Each row of numbers belongs to one of the elements below and depends on some of the facts about them. Some rows are named. Which element is each other row?

There are 4 kinds of fact about the elements: φ, ψ, Θ, ζ.
bupa: ψ a; Θ 121; ζ d
borur: φ fadabon,trofik,nepen; ψ a; Θ 761; ζ c
gatrer: ψ b; Θ 807; ζ c
dramidrur: ψ b; Θ 761; ζ c
stiflena: φ bupa,stotrula,susta,saflel,dramidrur,rosu,kudi,pevan; ψ b; Θ 121; ζ c
sidrun: ψ a; Θ 807; ζ c
klize: ψ b; Θ 761; ζ c
gifloro: φ fadabon,klegru,bupa,grabrom,kabi; ψ a; Θ 146; ζ c
tuvu: ψ a; Θ 761; ζ c
kigu: ψ a; Θ 146; ζ d
kabi: ψ b; Θ 146; ζ c
nubrok: ψ b; Θ 807; ζ c
grabrom: ψ b; Θ 121; ζ c
duzim: ψ b; Θ 146; ζ c
repal: φ klegru,klize,trubras,sumes; ψ b; Θ 807; ζ c
dagrok: φ vuklu,tuvu,pedrik; ψ a; Θ 807; ζ d
degren: ψ b; Θ 761; ζ c
trozemen: φ plases,guklus,skuplo,nopir; ψ b; Θ 761; ζ e
klili: ψ a; Θ 146; ζ d
dutes: ψ a; Θ 761; ζ c
peki: φ brulal,gatrer,buklin,susta,grura,foskiskis; ψ b; Θ 146; ζ c
zisul: ψ a; Θ 146; ζ d
stili: ψ a; Θ 146; ζ c
nadrol: φ ploga,tribran,redril,dramidrur,klolol,rubugri,klili; ψ a; Θ 807; ζ c
balu: ψ b; Θ 121; ζ c
zibropem: ψ a; Θ 146; ζ c
naso: φ vuklu,dutes,pevan; ψ b; Θ 121; ζ d
redril: ψ a; Θ 807; ζ d
stirum: ψ a; Θ 146; ζ c
paredi: ψ b; Θ 146; ζ d
gazan: ψ b; Θ 121; ζ d
litrorur: ψ a; Θ 807; ζ c
zale: ψ a; Θ 761; ζ c
broklir: φ paklor,kigu,klivun,zuze,groda,foskiskis,basal; ψ a; Θ 807; ζ d
netral: φ plafubak,trubras,susta; ψ b; Θ 761; ζ c
bavim: φ ragrodel,mifas,dozal,brapas,liro; ψ a; Θ 807; ζ c
skuplo: ψ a; Θ 146; ζ c
plipi: ψ a; Θ 807; ζ c
dosagrin: ψ b; Θ 146; ζ c
skuvibri: φ lafi,sumes,nenul,bunes,busa,guklus,nopir; ψ b; Θ 807; ζ c
liro: ψ b; Θ 761; ζ d
sumes: ψ a; Θ 807; ζ c
lafi: ψ b; Θ 761; ζ d
grivar: ψ a; Θ 761; ζ c
fadabon: ψ b; Θ 761; ζ c
poflus: ψ a; Θ 121; ζ c
plafubak: ψ b; Θ 146; ζ c
dresti: ψ a; Θ 761; ζ c
moklon: φ klegru,stirum,zale,zemum; ψ b; Θ 121; ζ d
sitruk: ψ b; Θ 807; ζ c
brapas: ψ b; Θ 121; ζ c
klegru: ψ b; Θ 807; ζ d
stagekal: ψ a; Θ 761; ζ d
dufino: ψ a; Θ 761; ζ d
faskeflo: ψ b; Θ 146; ζ c
flomi: φ gubilem,sumes,nopir; ψ b; Θ 121; ζ d
plases: ψ a; Θ 761; ζ c
gobok: φ skotrel,trofik,saflel,stavostek; ψ b; Θ 121; ζ c
kudi: ψ b; Θ 121; ζ d
nuvok: ψ a; Θ 146; ζ c
ragrodel: ψ b; Θ 761; ζ d
klivun: ψ b; Θ 761; ζ c
nosatru: φ gatrer,ploga,zodan,pedrik,deflar; ψ a; Θ 807; ζ e
futunu: φ paklor,lafi,dosagrin,dufino,tuvu,tasten,sidrun; ψ a; Θ 761; ζ e
braber: φ pleden,bedigur,grivar,grikin,dipu; ψ a; Θ 761; ζ e
groruk: ψ b; Θ 146; ζ c
tasten: ψ b; Θ 121; ζ c
bralo: ψ b; Θ 146; ζ c
rozer: ψ a; Θ 807; ζ c
gubilem: ψ b; Θ 121; ζ c
rizu: ψ b; Θ 761; ζ e
zuze: ψ b; Θ 121; ζ c
pleden: ψ a; Θ 807; ζ e
fesir: ψ a; Θ 121; ζ c
skotrel: ψ b; Θ 761; ζ c
grikin: ψ a; Θ 761; ζ c
drera: ψ a; Θ 121; ζ c
plikos: ψ b; Θ 807; ζ c
busa: ψ b; Θ 807; ζ c
fomestur: φ sumes,stigrikle,pedrik; ψ a; Θ 761; ζ c
dreba: ψ a; Θ 121; ζ c
greflin: ψ a; Θ 761; ζ d
stigrikle: ψ a; Θ 121; ζ c
dipu: ψ a; Θ 146; ζ c
stavostek: ψ b; Θ 121; ζ c
goras: ψ a; Θ 146; ζ d
grura: ψ a; Θ 146; ζ d
nopir: ψ b; Θ 146; ζ c
stepli: φ stagekal,balu,fesir,grabrom,kadror,nuvok; ψ b; Θ 146; ζ e
foskiskis: ψ a; Θ 807; ζ c
drireko: φ stirum,pleden,brolun,metu,drera; ψ b; Θ 121; ζ c
pevan: ψ b; Θ 807; ζ c
flistenok: φ fedrar,bunes,plipi,rozer,kadror; ψ a; Θ 761; ζ d
groda: ψ a; Θ 761; ζ c
paklor: ψ b; Θ 121; ζ d
nepen: ψ b; Θ 807; ζ e
susta: ψ a; Θ 146; ζ c
zabilus: φ stotrula,kedas,goras,vogralun; ψ a; Θ 761; ζ c
rubugri: ψ b; Θ 761; ζ c
breplom: ψ a; Θ 807; ζ d
klabra: φ faskeflo,gridrubus,balu,poflus,pedrik,paredi; ψ b; Θ 761; ζ c
guklus: ψ a; Θ 146; ζ c
stamol: φ dramidrur,stavostek,liklum,rizu; ψ b; Θ 761; ζ e
vigrali: φ stirum,sumes,raflil,rubugri,nuvok; ψ a; Θ 807; ζ e
zokor: ψ b; Θ 121; ζ c
riskan: φ zibropem,duzim,dramidrur,skeskedur,liro; ψ a; Θ 121; ζ e
raflil: ψ a; Θ 807; ζ e
briro: φ plafubak,stirum,buplo,breplom,litrorur,tasten,gapur; ψ b; Θ 121; ζ d
nobam: ψ b; Θ 807; ζ d
kludredrin: φ plafubak,paredi,nuvok; ψ a; Θ 761; ζ c
kadror: ψ b; Θ 146; ζ c
brulal: ψ a; Θ 807; ζ c
buklin: ψ b; Θ 807; ζ c
plistur: φ paklor,stirum,stagekal,rosu,gapur; ψ a; Θ 761; ζ e
skotusas: φ lafi,buplo,kabi,dresti; ψ a; Θ 146; ζ c
rosu: ψ b; Θ 146; ζ c
kepim: ψ b; Θ 761; ζ c
liklum: ψ a; Θ 807; ζ c
basal: ψ a; Θ 121; ζ c
vogralun: ψ a; Θ 807; ζ c
skimuflak: ψ a; Θ 761; ζ c
bofler: φ grabrom,paredi,rozer; ψ a; Θ 146; ζ c
dozal: ψ a; Θ 121; ζ c
zemum: ψ a; Θ 761; ζ c
trubras: ψ b; Θ 761; ζ c
fedrar: ψ a; Θ 121; ζ c
gridrubus: ψ a; Θ 121; ζ c
fila: φ brulal,zokor,bralo,grivar,dipu; ψ b; Θ 807; ζ c
skeskedur: ψ a; Θ 807; ζ e
bunes: ψ a; Θ 121; ζ c
gapur: ψ a; Θ 121; ζ c
nenul: ψ b; Θ 761; ζ e
ketor: φ vuklu,nenul,breplom,sidrun,plikos,liklum; ψ a; Θ 761; ζ c
nosi: ψ b; Θ 121; ζ c
klolol: ψ b; Θ 807; ζ c
stotrula: ψ a; Θ 761; ζ c
deflar: ψ a; Θ 121; ζ c
brolun: ψ a; Θ 146; ζ c
vefla: φ skimuflak,klivun,dramidrur,groruk,nepen,klugruzol,liro,sitruk; ψ b; Θ 807; ζ c
nabom: ψ a; Θ 146; ζ c
trofik: ψ b; Θ 146; ζ d
zisko: φ gazan,kigu,plafubak,kepim,dipu,stavostek; ψ b; Θ 146; ζ e
ratel: φ stirum,zuze,stigrikle,rubugri,nobam,dreba,kadror,nuvok; ψ b; Θ 146; ζ d
trudro: φ nabom,nubrok,grura,tasten,dramidrur,nepen,metu; ψ b; Θ 121; ζ e
brufa: ψ a; Θ 121; ζ d
vuklu: ψ b; Θ 761; ζ d
ploga: ψ a; Θ 121; ζ d
gabru: φ dosagrin,buklin,zodan,drera,deflar; ψ b; Θ 761; ζ e
klugruzol: ψ b; Θ 807; ζ c
kedas: ψ a; Θ 761; ζ c
metu: ψ a; Θ 807; ζ d
zodan: ψ b; Θ 807; ζ c
pedrik: ψ b; Θ 761; ζ c
vidren: φ kigu,busa,zokor; ψ b; Θ 761; ζ e
mutus: φ nosi,buklin,bunes,brufa,zisul,plikos; ψ a; Θ 121; ζ d
mifas: ψ a; Θ 761; ζ d
buplo: ψ a; Θ 146; ζ d
bedigur: ψ a; Θ 807; ζ c
rukefe: φ kabi,dresti; ψ a; Θ 146; ζ c
saflel: ψ b; Θ 807; ζ c
tribran: ψ b; Θ 807; ζ c
beve: φ plafubak,gubilem,greflin,breplom,degren,rubugri,nopir; ψ a; Θ 146; ζ c

Known rows:
[-17.7  28.5  -3.8   0.8 -12.0   1.3  40.1  17.3  25.5 -46.0  -2.4 -16.4
   8.4 -32.7  -0.4  37.5  15.1  -0.3  -7.4  12.1 -22.6   6.4  -8.3  -6.2
 -32.1  14.9  21.3]: tasten
[ 66.2 -36.9   8.1  15.5 -27.2  17.9 -25.2 -49.0 -32.4  35.4 -33.8 -24.9
 -19.2   3.4   8.7  16.8  -4.0  18.0  -5.7   2.5 -22.3  20.5  -8.9 -20.0
   7.8  14.0  11.6]: mifas
[ -5.1  -2.0  14.5 -13.0   7.5   2.7   2.0  -9.7   7.3  16.0 -13.1 -13.3
   4.1   6.1 -10.3  27.2  27.4  18.7  -7.6  28.6   2.7 -12.6  -8.2  29.3
   6.8  23.2   4.9]: dutes
[ 16.2 -15.0  38.3  12.8  13.0  -9.8   2.7 -14.9  -9.5  34.2  -4.2 -22.4
   1.5   7.5 -21.5  30.2  11.2  13.5  -9.9  29.0  22.2 -19.0   8.4  20.8
  17.7  26.0   4.0]: kedas
[-25.7  -9.3 -18.1  -4.4  -9.5  50.2  14.7  22.0 -41.6  17.2 -32.8  10.8
 -14.9 -15.9  17.1  20.8 -10.7  -4.3   6.6  22.8 -16.7   1.2   0.5   4.7
 -41.2  27.9  52.9]: sumes
[-42.0   5.8  -1.4 -37.1  -1.3  12.8  22.2   0.1   8.3  -5.8 -27.9   6.3
  12.4  -7.5  10.6  20.2  25.9  26.5   6.6  37.9 -25.5 -16.2 -20.5  26.7
  -3.4   5.6  18.6]: sidrun
[-40.1  26.0  -2.9 -20.8   3.9  15.6   3.8  10.9   9.1 -14.2 -16.5  10.0
  14.8 -18.1   4.2  13.6  17.7  22.1   2.0  40.6 -20.4  -8.9  -8.9  25.4
   1.5  22.9  26.0]: tuvu
[-23.1   0.6 -24.1  -8.5  22.1  19.0 -29.3   8.0  -6.4  10.6  11.2  61.6
  29.3  26.9  -2.4 -53.3  -8.4 -15.1  -3.8  -4.5  -2.1   0.5  -5.9  12.4
  24.6 -33.7 -22.0]: fomestur
[-24.7 -10.9 -28.5  -9.5 -14.3  20.2  25.6  10.9  -7.2 -14.4 -17.2  -2.8
 -14.0   6.3   7.0   8.7  10.8 -13.9   6.4 -16.4 -16.1  16.8 -13.7 -12.2
 -51.9  -8.0  12.2]: degren
[-40.7  -5.4  -7.8 -23.6  -6.4  26.0  37.7  14.4 -19.8   8.7 -34.2  -4.5
   5.2  -6.8   5.2  28.4   0.2  12.7   0.8  32.8 -24.4  -8.8 -10.1  16.2
 -22.0   7.1  38.7]: breplom
[ 60.6 -25.3 -10.5  22.5  -5.9 -35.9 -12.3 -49.7  30.3   1.2  33.4   1.4
  20.9  46.1 -23.9 -25.3  10.7  -4.7 -23.9 -36.7  -6.6  29.3 -26.5 -31.6
  36.0 -51.6 -70.1]: vefla
[ 19.3  -4.5  -4.1  17.7 -12.9  23.2 -12.1  -7.7 -13.5   3.1 -13.2   5.6
  12.6 -15.3   4.6   3.5 -15.9  17.4 -10.1  26.6 -30.2  16.3  -9.7 -11.5
  13.3  11.6  18.9]: redril
[-28.9  10.8 -11.9 -29.3  27.5 -11.1 -22.0  -2.1  21.3  -6.0  12.1  43.2
  34.6  26.0  -5.6 -39.5  30.8   8.9  -5.1  12.6   1.3 -17.8 -18.8  32.8
  40.7 -26.1 -37.8]: dagrok
[-16.4  22.2  10.4   3.3   3.5  -0.5   8.4  21.4   2.5  -0.5   0.9   9.6
  14.7 -34.7   8.7   0.4 -43.8  17.1   7.4  26.7 -12.1 -12.4  22.3  -0.4
  29.7  -8.3  26.0]: brolun
[ -3.3  17.8   9.4  -8.4  -3.4  -6.0   6.2   6.9  -3.1   9.4 -11.8  -2.2
  -5.3 -34.3  19.7  18.1 -28.5  30.7  17.2  18.6  -7.7 -14.4  20.1   0.0
  20.4   4.2  33.9]: foskiskis
[ 24.7  -8.0  23.0  13.8  -0.2 -26.5  18.8  -6.4   7.9  -0.1  10.2 -42.2
 -17.2   4.2 -18.7  41.0  15.2  -8.0  -7.5 -10.6  22.8  -3.7   2.3  -5.6
 -11.9  12.2  -9.3]: skotrel
[ 11.0   0.1  15.8   9.0  -6.1  -0.9  21.9  -5.3   9.7   0.8  -8.7  -7.5
  20.3 -16.8  -9.1  27.3  -8.9  26.5 -14.4  33.6 -24.1  -0.3   2.0  -3.0
  30.0   0.7  11.9]: nabom

Which element is each row?
No name comes twice in this set of rows, the named rows included.
[  2.7  -2.6   6.7  32.7   9.1  34.1 -29.2  14.3 -37.6  10.5   0.7  23.0
   3.6 -10.2  -2.8 -13.7 -16.6 -17.6  -8.8   5.6   5.6   6.4  10.6   5.2
  -5.1  31.0  23.3] | fesir
[ -6.4 -12.3  -9.6   9.1  30.4   9.5 -26.3  14.7 -16.9  22.2  21.8  53.9
  24.6  28.8  -7.4 -55.6 -30.0 -21.2 -13.5 -12.9  13.9  -2.9  13.1   5.1
  28.6 -32.1 -19.5] | kludredrin
[ -5.4  -0.3  -1.0 -10.1  18.5 -35.3  -7.5 -13.9  44.8 -16.7  33.3   4.0
  17.8  42.4 -26.3 -22.2  54.4  -7.4 -15.8 -15.5  18.1  -5.0 -22.5  23.9
   4.0 -20.0 -57.0] | naso
[  0.9  13.0 -21.5  30.8 -12.3  25.3  -7.9  27.5 -14.1 -30.6   8.1  11.3
  -7.2 -19.5   5.4 -15.3 -15.6 -31.6  -3.9 -27.2  -9.0  25.1   0.5 -24.4
 -42.0  16.1  14.2] | nobam
[ -9.6  33.8  -5.5 -23.1  13.9 -57.3 -21.4  -2.8  52.4 -24.0  46.1  17.7
  19.5  16.1   2.1 -44.6   5.8  -3.8   6.2 -34.0  19.5 -13.9   1.9   1.3
  48.4 -53.9 -64.2] | peki
[-33.6 -18.5  -4.2 -23.5  36.2  -7.8  21.8   4.7   8.5  23.7  20.6  36.4
  42.4  44.1 -30.6 -25.3  10.5  -3.5 -24.7  11.2  11.2 -17.2  -6.7  26.8
  33.3 -46.0 -39.1] | skotusas
[-32.0   4.1 -21.1 -10.4  21.3 -24.0  28.5  21.0  37.7 -19.3  47.6  34.9
  46.0  36.6 -23.0 -42.3   5.4 -27.9 -28.3 -21.6   4.9   1.6  -9.9   1.9
   8.0 -65.2 -52.3] | briro
[-24.8  48.9  -5.5 -24.2 -13.8 -11.5 -10.0   7.7  26.7 -46.0 -13.6 -17.9
 -24.1 -42.9  30.3  10.6  23.3   9.6  34.1  -2.6  -0.3  -6.9  -4.8   5.1
 -25.4  31.9  14.9] | buklin
[ -6.5  -4.9  12.5 -20.1 -14.0  -2.8  18.5   8.4 -30.0  35.3 -26.2 -19.0
 -29.0 -25.9  26.3  26.5 -48.2  21.4  25.8  14.0   0.6 -18.3  35.8  -6.5
   7.5  -2.8  42.5] | kigu
[-28.9 -12.9 -34.6 -31.0 -26.3  30.6  23.2   8.8 -14.3  -9.4 -39.9 -17.7
 -42.2  -2.0  25.3  22.7  22.6 -10.9  21.7 -10.2 -14.2  13.3 -14.9 -12.7
 -82.4  12.8  33.2] | nopir
[-38.7  10.6   0.1 -26.5   5.1   7.1  18.0   2.3  11.6  -8.7 -12.7  14.4
  17.3 -15.9  -1.2  13.7   9.9  18.4   2.4  39.1 -15.5 -14.8 -13.2  21.8
  11.9   0.8  15.5] | dufino
[-22.4  45.1  -1.1 -13.7  -0.8  11.0 -23.5   7.0   9.7 -25.6 -17.9  17.3
   9.8 -40.1  28.1  -1.3  -0.4  27.2  20.4  28.3 -22.9  -8.8   2.7  11.5
  16.0  23.7  24.8] | deflar
[  0.0  12.4  13.8  35.9  11.8  34.6  -0.4  27.8 -27.0   6.6  -2.3  14.1
  16.0 -20.2 -10.1   2.4 -23.0  -6.6 -13.7  18.0   1.5   1.7  15.7   4.4
  -4.9  29.8  34.0] | stagekal

The same elements again, as new rows of numbers:
Some elements and their rows:
[ -0.5 -14.0 -30.0  22.3  -5.5 -11.2   6.7  -3.1   3.5 -25.3  -1.3 -29.9
   2.1  13.9]: susta
[-20.5  -5.4 -23.8  14.9 -16.1  -0.6  20.6   8.8 -20.5 -14.7   1.0 -38.6
   2.5  22.0]: zabilus
[ -2.7 -36.8 -28.8  10.3 -19.2 -14.9  25.2  20.4 -15.9  -8.6   3.3 -37.5
   6.6  49.6]: flistenok
[-14.0 -32.0 -35.5  15.3 -34.7 -10.5   1.8  37.6 -24.0 -31.6 -19.9  -6.1
 -16.5 -16.0]: fila
[-18.6 -40.7 -13.1  15.2  -8.4  -6.9  -2.1  33.2 -13.7 -31.2 -13.2 -16.0
   8.3  31.7]: beve
[-30.2 -17.7 -38.8  34.5 -33.3  -3.2  12.3  39.5 -26.1 -25.3 -12.7 -28.5
  15.3  -1.9]: stiflena
[-15.2 -49.3 -18.8  25.5 -30.8 -33.3  11.9  23.8  13.1 -45.2 -11.3 -36.5
   9.1   2.9]: nobam
[  1.3 -39.3 -33.2  42.3 -32.9 -31.8  25.5  12.9  14.8 -37.8 -23.8 -43.6
  16.6  13.9]: grabrom
[ -4.0 -56.1 -11.3  30.4 -32.6 -29.4   0.9  15.5  13.1 -57.9  -8.5 -18.5
  20.7  -1.6]: nopir
[ -2.9 -40.9 -19.2  30.4   2.0 -26.3  13.3  -4.0  13.9 -43.5 -11.5 -32.7
  -6.1  22.5]: stirum
[ 14.4 -24.5 -18.5  23.8  -9.1 -19.3  19.7   3.1 -20.7 -47.0   2.9 -46.9
  -8.9  11.6]: dozal
[-19.5 -36.2 -41.3  12.9 -31.4 -16.5  17.5  23.2 -28.6 -31.9  -9.9 -12.6
   9.2 -13.6]: gabru
[ -6.3 -23.5 -21.8  14.6   1.9  -8.1   7.3  12.5   1.1 -43.0  -2.6 -32.7
  12.5  11.9]: redril
[  0.8 -49.1 -24.5  28.9 -30.6 -27.9  -2.3  18.1   3.8 -44.3  -4.6 -15.5
   4.0  -4.0]: busa
[-13.9 -45.6 -25.1  42.7 -27.8 -27.4  25.1   6.2  12.9 -47.1 -14.7 -33.3
  11.4   3.9]: klegru
[-11.1 -31.2 -28.0  20.2  -9.0 -21.1  -2.9  30.6 -30.0 -16.3   2.8 -29.4
 -23.2  21.2]: broklir
[-33.1 -50.4 -18.9  16.4 -37.3 -24.0   8.2  43.9  -7.4 -33.2 -18.4 -29.0
   9.4   9.3]: ratel

Which element is each row?
No name comes twice in this set of rows, the named rows included.
[  3.1 -18.3 -28.5  10.4   2.0  -6.5  10.6   3.0   2.8 -39.5  -2.9 -30.0
  14.0   8.2] | ploga
[ -2.0 -30.4 -34.6  41.1 -22.1 -15.4  -1.9  35.4  -3.1 -43.9 -12.8 -20.1
  13.1 -10.9] | rizu
[-27.0 -36.8 -26.2  32.0 -33.2 -14.5   7.3  34.8  -8.9 -38.6 -19.8 -19.8
   8.7  -2.8] | netral
[-21.1 -55.4 -19.5  23.3 -39.7 -19.9   4.1  35.1 -23.6 -35.7  -7.4 -12.5
  16.5  11.6] | skuvibri
[  3.8 -34.2 -24.3  42.5 -24.0 -25.4  14.0  23.3 -14.2 -62.0   4.2 -44.1
   1.7 -19.7] | liro
[ 12.2 -18.8 -39.1  13.9  -1.2 -10.3   8.1  -3.1  -6.7 -27.6  -2.0 -19.9
 -16.8   3.3] | brulal
[ 14.7 -40.8 -27.9  17.3  -8.6 -23.8  17.7  -7.7   3.2 -25.3  14.6 -30.9
  11.5  38.8] | bunes
[-23.4 -26.0 -21.6   7.8  -4.2   3.8   9.6  35.9 -18.8 -34.8  -3.8 -26.0
  14.7  18.4] | nadrol
[-16.8 -32.7 -32.2  27.5 -31.8 -12.1  -4.9  53.2 -20.8 -33.2 -30.0  -6.4
  -7.6  -9.9] | zisko
[ -6.4 -30.6 -29.1  16.6 -39.6 -14.3  17.9  41.8 -10.4 -24.1 -39.9 -25.3
  18.2   3.6] | klabra
[  2.5 -41.9 -12.1  21.3  -7.0 -21.6  11.1  -2.4  15.4 -43.7  -7.8 -26.2
   9.4  23.0] | sumes
[ -8.6 -20.4 -40.7  45.0 -26.2 -16.0   8.2  21.5   2.0 -36.5 -15.3 -28.1
  16.9  -9.4] | saflel
[ -7.5 -21.8 -41.4  36.5  -5.5  -2.7  18.7  25.1 -26.7 -23.1  -8.8 -30.0
  -1.9  32.1] | borur
[ -0.4 -37.4 -12.7  21.6  -5.4 -15.7   0.3  11.2   4.8 -39.9  -7.3 -22.9
   6.2  20.6] | greflin
[ -6.1 -30.9 -25.1  23.9  -5.6 -10.9  -0.8  25.0 -31.5 -19.0  -4.1 -12.6
  10.9  32.2] | ketor

